The symbols move the units like this.
ne: Z704->Z310, Z801->Z324, Z501->Z624, Z916->Z644, Z775->Z171, Z80->Z916, Z589->Z682, Z795->Z524, Z571->Z48, Z890->Z818, Z33->Z399, Z171->Z934, Z585->Z776, Z27->Z777, Z154->Z501, Z945->Z345, Z960->Z503, Z160->Z807, Z570->Z274, Z682->Z867, Z826->Z199, Z772->Z294, Z636->Z83, Z324->Z826, Z882->Z916, Z213->Z33, Z527->Z801, Z807->Z704, Z325->Z890, Z48->Z589, Z934->Z578, Z294->Z636, Z345->Z962, Z997->Z578, Z776->Z867, Z524->Z888, Z644->Z593, Z316->Z777, Z179->Z775, Z656->Z160, Z181->Z578, Z624->Z945, Z83->Z179, Z199->Z345, Z888->Z571, Z918->Z27, Z457->Z243, Z578->Z656, Z777->Z48, Z274->Z795, Z593->Z345, Z503->Z997, Z310->Z80, Z399->Z316, Z962->Z154, Z243->Z179, Z867->Z772, Z818->Z960, Z580->Z213
fu: Z704->Z916, Z801->Z33, Z501->Z274, Z916->Z181, Z775->Z580, Z80->Z593, Z589->Z457, Z795->Z571, Z571->Z682, Z890->Z818, Z33->Z777, Z171->Z656, Z585->Z772, Z27->Z585, Z154->Z777, Z945->Z324, Z960->Z644, Z160->Z310, Z570->Z624, Z682->Z918, Z826->Z316, Z772->Z571, Z636->Z775, Z324->Z399, Z882->Z997, Z213->Z457, Z527->Z826, Z807->Z80, Z325->Z199, Z48->Z580, Z934->Z704, Z294->Z179, Z345->Z501, Z997->Z818, Z776->Z294, Z524->Z48, Z644->Z179, Z316->Z274, Z179->Z934, Z656->Z704, Z181->Z503, Z624->Z801, Z83->Z171, Z199->Z154, Z888->Z589, Z918->Z243, Z457->Z776, Z578->Z807, Z777->Z795, Z274->Z888, Z593->Z962, Z503->Z890, Z310->Z644, Z399->Z570, Z962->Z624, Z243->Z867, Z867->Z918, Z818->Z962, Z580->Z27

In the rows, 424 stands for zero.

The rows follow the links: the fewer symbols apart two units are, the more alike their rows tend to be.

Each row is also shifted at random along 6 hidden directions that mean nothing.

Some units, each with a row of numbers:
Z867: 380	448	286	403	410	460	515	304	583	372	548	378	323	419	311	520	410	454	418	474	360	346	479	513	398	498	453	445	444	603	495	453	339	442	435	323	427	305
Z916: 378	477	415	414	338	479	366	243	595	446	542	420	226	399	417	255	487	434	656	563	407	605	409	521	630	397	421	475	603	490	730	398	332	199	344	609	259	412
Z578: 420	385	428	476	315	384	355	413	213	386	364	506	303	540	500	245	512	450	475	497	356	601	429	414	429	221	405	413	497	465	699	462	446	482	513	515	516	277
Z83: 376	476	408	429	436	426	412	235	441	471	314	493	360	374	436	548	505	499	373	314	384	465	353	518	466	418	300	488	406	488	428	373	430	459	392	450	442	370
Z818: 462	331	459	253	396	232	338	471	347	413	420	548	514	348	542	536	376	544	486	450	405	331	554	502	494	367	356	419	380	431	271	546	354	529	500	448	417	459
Z801: 555	520	345	399	408	364	399	156	464	554	416	786	451	413	495	474	341	452	504	449	376	279	465	358	656	509	420	370	411	318	250	348	329	370	515	363	377	386
Z316: 484	401	392	461	420	357	486	641	487	447	518	225	292	380	409	312	442	372	345	477	429	351	480	317	246	479	603	505	557	285	433	228	496	396	490	430	379	405
Z890: 474	314	494	310	362	278	452	169	608	423	448	642	363	322	487	427	457	594	541	499	383	387	543	470	642	426	455	503	537	513	398	511	304	510	539	480	340	375
Z503: 425	316	507	422	290	299	516	494	585	458	388	250	295	422	414	379	534	492	560	449	405	539	406	332	322	283	563	521	445	370	516	444	437	470	406	576	352	397
Z945: 594	476	482	479	436	433	542	214	612	526	349	553	408	347	393	408	329	346	510	503	381	600	341	279	553	553	349	398	418	273	406	392	416	299	403	433	354	409
Z585: 355	542	362	406	516	413	351	500	265	377	398	390	556	506	337	605	295	327	380	334	430	310	411	538	486	525	336	399	240	556	311	480	531	417	292	296	460	494
Z580: 337	305	348	463	473	510	387	525	558	480	479	290	389	433	377	329	481	446	340	376	353	427	351	410	351	399	460	563	546	617	440	375	403	357	334	346	329	530
Z213: 368	395	339	460	356	426	274	367	359	503	364	602	496	529	553	335	481	417	412	326	329	441	342	293	497	394	440	354	360	515	407	476	387	435	498	307	402	495
Z888: 358	525	534	452	533	509	494	313	439	199	307	579	569	475	444	475	587	343	369	328	486	346	327	276	477	502	561	240	277	235	306	498	378	565	405	396	520	316
Z345: 576	383	504	409	461	453	575	534	609	421	405	289	556	306	315	406	326	363	339	510	460	414	435	401	270	498	291	402	434	345	295	450	455	364	374	440	409	446
Z570: 527	448	346	381	480	369	334	573	362	462	467	464	383	279	431	467	398	299	455	542	392	449	354	372	410	508	334	413	489	295	494	365	481	321	408	424	434	380
Z171: 396	376	440	443	417	413	503	318	441	373	329	433	349	431	380	374	558	553	302	414	366	459	369	454	324	315	346	456	501	551	466	365	460	477	455	492	482	261
Z325: 448	385	559	445	358	320	428	453	339	483	313	465	368	421	552	301	371	413	464	392	424	560	524	465	455	390	481	509	453	463	450	417	536	540	590	404	449	525
Z80: 398	504	483	431	398	504	386	340	367	344	426	440	499	542	426	279	427	405	499	477	463	472	423	480	520	414	331	288	455	420	551	450	419	318	391	543	371	437
Z181: 380	408	472	421	362	395	467	244	517	447	423	480	362	433	396	486	478	508	654	495	468	521	366	391	569	294	469	440	410	344	450	485	309	371	321	566	360	318
Z274: 422	494	491	397	505	416	328	509	330	255	354	543	465	362	452	328	576	246	374	472	362	475	334	321	490	515	393	241	456	304	515	421	504	400	474	425	468	308
Z644: 396	462	487	398	435	457	510	499	584	377	484	179	548	411	288	449	428	484	460	435	543	328	387	497	274	389	333	390	396	364	337	432	422	318	274	592	289	495
Z457: 344	343	339	454	524	450	484	394	532	388	457	408	578	483	269	551	370	420	365	359	391	273	342	365	374	441	431	418	279	529	250	519	342	414	248	308	438	425
Z589: 330	351	346	447	486	516	443	633	384	321	461	255	462	463	394	472	461	365	338	359	492	363	397	374	261	434	560	415	373	433	429	456	397	513	334	319	511	438
Z199: 530	396	606	408	547	369	485	326	468	380	377	604	456	365	375	322	311	383	411	478	401	452	469	457	601	545	307	448	517	458	303	457	460	363	392	432	364	443

Start here and follow the symbols in turn, left to right. Where do you end up?
Answer with the unit's name.
591	392	250	340	401	379	306	474	394	527	516	547	461	248	490	518	334	431	420	515	450	302	483	425	389	513	310	386	465	356	339	386	345	416	552	382	459	461
ne fu fu => Z399
500	440	509	484	457	356	508	618	373	567	428	253	369	446	345	360	236	301	430	426	437	494	474	357	363	516	510	559	459	322	366	237	590	338	354	424	376	507
ne fu ne fu => Z274
564	337	380	351	460	420	457	427	638	367	535	539	465	200	384	440	430	446	337	566	411	335	471	431	377	542	266	384	561	420	383	443	311	390	505	405	401	310
ne ne fu ne ne => Z199
458	479	425	427	470	348	306	504	417	352	369	575	549	522	374	125	527	237	331	428	176	409	287	253	517	472	317	358	516	474	441	438	600	282	349	438	360	331
ne ne ne => Z777
490	406	391	395	310	485	362	562	276	583	459	256	544	344	579	518	269	492	474	400	597	467	539	509	312	417	368	373	280	292	315	411	335	456	533	393	440	700
fu fu fu => Z801
392	552	382	452	449	465	517	143	607	513	410	435	349	369	331	650	408	488	451	376	461	383	393	546	546	511	394	509	372	503	365	381	393	386	312	432	388	438
fu fu fu fu ne => Z644
383	460	365	446	431	441	579	443	571	414	462	171	454	481	270	580	384	463	373	343	445	313	420	460	242	469	487	464	255	485	310	441	449	452	323	358	426	433
ne ne ne ne => Z636
345	460	515	530	430	441	502	338	433	462	230	332	460	484	382	439	514	491	303	284	413	483	277	364	298	378	418	440	301	442	364	387	518	472	389	449	440	420
fu ne fu => Z457
339	544	363	466	405	441	419	413	356	468	450	288	274	438	377	580	331	320	484	361	438	533	420	561	491	540	441	512	339	478	546	376	493	411	340	339	470	512
ne ne ne => Z83
362	545	493	470	542	464	519	255	549	461	312	366	401	392	266	565	405	380	387	346	420	504	244	457	525	501	278	542	384	465	352	374	508	329	162	493	340	424
fu ne => Z171
397	382	493	471	472	464	434	497	183	265	385	432	562	554	334	331	487	446	263	441	441	400	401	410	287	256	317	322	411	443	435	500	486	464	359	503	539	250
fu ne fu fu => Z179
373	357	300	369	607	493	504	432	561	300	608	445	434	384	256	653	323	358	431	489	441	258	411	556	529	559	361	518	470	582	393	507	343	355	255	316	440	355
ne ne fu ne fu => Z580
314	358	529	523	634	589	553	376	640	288	393	367	444	429	303	388	536	310	407	344	466	462	261	289	476	535	542	471	480	387	400	449	387	311	180	466	343	403
fu ne ne => Z33
391	417	488	489	393	546	449	324	341	380	445	368	367	545	413	313	418	484	473	450	487	541	457	458	437	302	418	413	468	438	556	405	389	389	416	544	448	338
ne fu fu fu => Z934
333	328	228	381	430	468	317	427	371	509	553	408	451	455	514	518	375	502	374	343	414	249	506	509	432	448	471	477	424	623	372	425	307	511	502	223	449	574
fu fu ne fu => Z179
539	530	398	439	403	327	362	383	326	540	384	578	376	423	473	347	326	335	516	448	362	455	462	387	539	505	412	420	457	314	412	319	468	358	514	395	417	461
fu ne fu fu ne => Z571
377	471	376	440	357	429	438	279	508	416	423	389	311	385	392	436	543	539	392	358	388	413	385	536	385	394	341	468	450	602	491	374	440	457	493	466	392	331
ne fu ne ne => Z33
